[128 = 0]

[130 134 137 147 118 141 133 128 109 132 135 179 105  87 145 122  97 116
 119 138  94 119 153 135 170 112 138 121 155 113 129 126 128 139  88 155
 139 111 172 135 131 115 156 136 123 121 126 170 124 110 105 114 112 122
 135 133 108 195 167 126 102 119 117 125 118 118 137 104 151 102 151 126
 133 118  98 131] | H
[135 135 156 135 130 134 158 130 130 145 134 119 125 105 169 136 101 108
 122 121 123 128 135 146 169 114 127 115 127 123 103 126 122 139  99 151
 141 120 176  63 123 109 127 127  88 128 119 132 137 119 143 119 112 135
 133 127 132 158 185 110 129 119 121 138 140 121 128 129 127 122 131 112
 125 134 125 142] | H
[129 131 149 153 126 134 164 139 128 140 118 133 128 117 159 128 117 127
  78 125 113 146 100 132 132 108 134 115 135 120 131 127 127 139 100 140
 137 111  95 110 130 116 126 158 124 125 130 158 137 120 152 139 112 130
 126 116 130 187 139 116 123  90 129 128 138 132 147 113 132 133 133 121
 140 133 115 129] | H
[136 140 143 154 128 123 178 135 128 148 129 137 146 111 151 121 106 133
 116 135 117 153  91 123 137  98 124 107 125 131 128 120 129 134 108 137
 136 112  80 111 123 117 134 135 139 121 137 162 138 149 173 131 115 127
 126 125 149 190 134 122 110 101 131 123 134 126 131 108 133 123 121 113
 149 128 111 131] | X
[135 128 159 135 100 145 124 131 109 137 145 122 108 110 182 134 107  86
 134 130 143 131 144 138 177 124 117 116 157 104 110 128 103 136  89 176
 139 122 173 106 114 126 145 136 117 122 123 126 137 118  97 127 119 127
 130  97 114 180 160 116 137 118 137 135 123 128 136 111 139 106 161 124
  86 123 104 132] | X
[149 107 118 140 141 130 185 134 127 144 133 139 124 102 155 128  98 111
 126 129 130 130 123 123 157 112 133 110 129 137 111 131 129 143  99 154
 150 117 133  57 119 116 129 128  97 125 127 182 157 107 165 123 108 133
 134 126 140 172 174 124 115 104 111 134 140 132 122 119 124 122 126 112
 134 129 116 130] | X
[137 137 138 159 123 114 167 122 135 147  98 147 148 126 119 126 108 142
 134 123 101 134  82 143 118  86 140 123 106 136 143 128 145 117 116 120
 133 118  85 121 136 111 127 133 143 124 109 153 151 152 209 139 114 130
 140 146 153 147 132 111 108 113 133 117 142 135 122 120 128 140 103 100
 155 135 103 135] | K
[141 128 157 137 126 130 153 141 129 139 142 122 103  93 180 133  97 120
 128 138 120 133 112 120 159 109 131 102 143 103 107 114 124 140 102 150
 133 108 123 118 113 149 128 131 106 139 117 165 127 125 144 123 108 123
 133 102 122 195 156 126 118  84 125 124 138 118 132  82 118 115 142 117
 131 126 119 130] | X
[134 116 175 124 102 155 108 133  87 126 156  98  86 129 195 148  94  71
 110 124 158 118 188 156 211 136 120 119 171 100  98 134 109 137  68 193
 132 135 252  76  98 124 128 130 163 112 112 110 152 103  58 100 128 126
 146 104  96 161 180 121 128 123 149 130 111 129 139 153 138  93 163  99
  81 120  97 132] | H
[145 111 193 121  97 137  80 134 114 131 117 107 105 130 180 139 124 125
 123 129 156 142 128 168 159 109 114 110 128 110 103 124 125 112  91 156
 134 137 182 105 115 138 118 135 147 115 112  87 143 137 122 135 125 122
 143 130 114 157 136 107 125 136 172 139 120 120 129 154 134 127 142 101
 123 119  98 128] | X
[130 131 135 158 124 107 149 126 134 145 105 172 134 119 127 119  97 127
 126 137  82 132 104 126 137  96 126 119 118 137 139 126 142 125 115 126
 139 110  97 105 148 113 142 119 143 126 127 177 132 132 179 131 109 125
 122 138 137 176 145 122  95 109 122 130 128 122 127  95 133 122 124 102
 151 134 113 123] | H
[131 124 130 142 137 127 189 128 118 143 157 114 126  97 161 130  66 123
 119 134 138 149 111 117 162 134 126 103 151 120 111 116 123 147  91 143
 128 123 149  88 118 108 120 126 105 121 136 161 144 119 122 137 111 141
 126 105 118 183 158 118 126 115 113 135 134 127 133 126 123 108 150 129
 108 109 135 127] | X
[128 123 147 130 134 144 138 122 106 131 157 124  95 106 174 142  99  82
 132 141 133 125 177 130 200 134 121 109 172 113  92 141 106 144  79 184
 125 116 218  98 107 125 123 137  89 128 122 165 140 100  83 109 103 116
 139  97 102 195 181 129 129 123 108 139 121 124 146 112 127  99 151 130
 106 124 115 134] | H
[145 132 156 137 122 131 157 150 136 136 130 123 133 115 168 135 159 112
 116 125 113 141 100 123 153 110 131 106 130 102 111 105 126 133  90 156
 130 121 109 120 117 128 136 133 111 136 121 154 139 137 175 127 110 122
 128 136 133 189 118 124 125 111 123 138 139 122 129 107 127 120 134 113
 137 126 111 133] | H
[178 111 148 141 126 143 162 128 101 130 157 117 112 107 196 134  81  89
 111 135 119 127 153 136 202 132 128 102 170 102  89 123 110 153  54 196
 133 114 215  73 110 124 135 137 103 117 130 155 141  98  93 122 109 133
 144  89  92 217 184 119 122 109 115 132 128 112 142 122 144  93 158 110
 104 125 107 141] | H
[134 110 194 145 107 137  86 134 115 130 126 111 100 122 188 131 107  89
 119 123 157 122 143 167 180 122 118 252 142 101 100 110 117 114  90 159
 142 137 212  82 106 121 129 134 145 105 113  95 154 131 103 127 118 121
 143 130 113 159 153 122 121 132 158 139 107 120 132 184 134 116 150 104
 126 140  98 128] | H
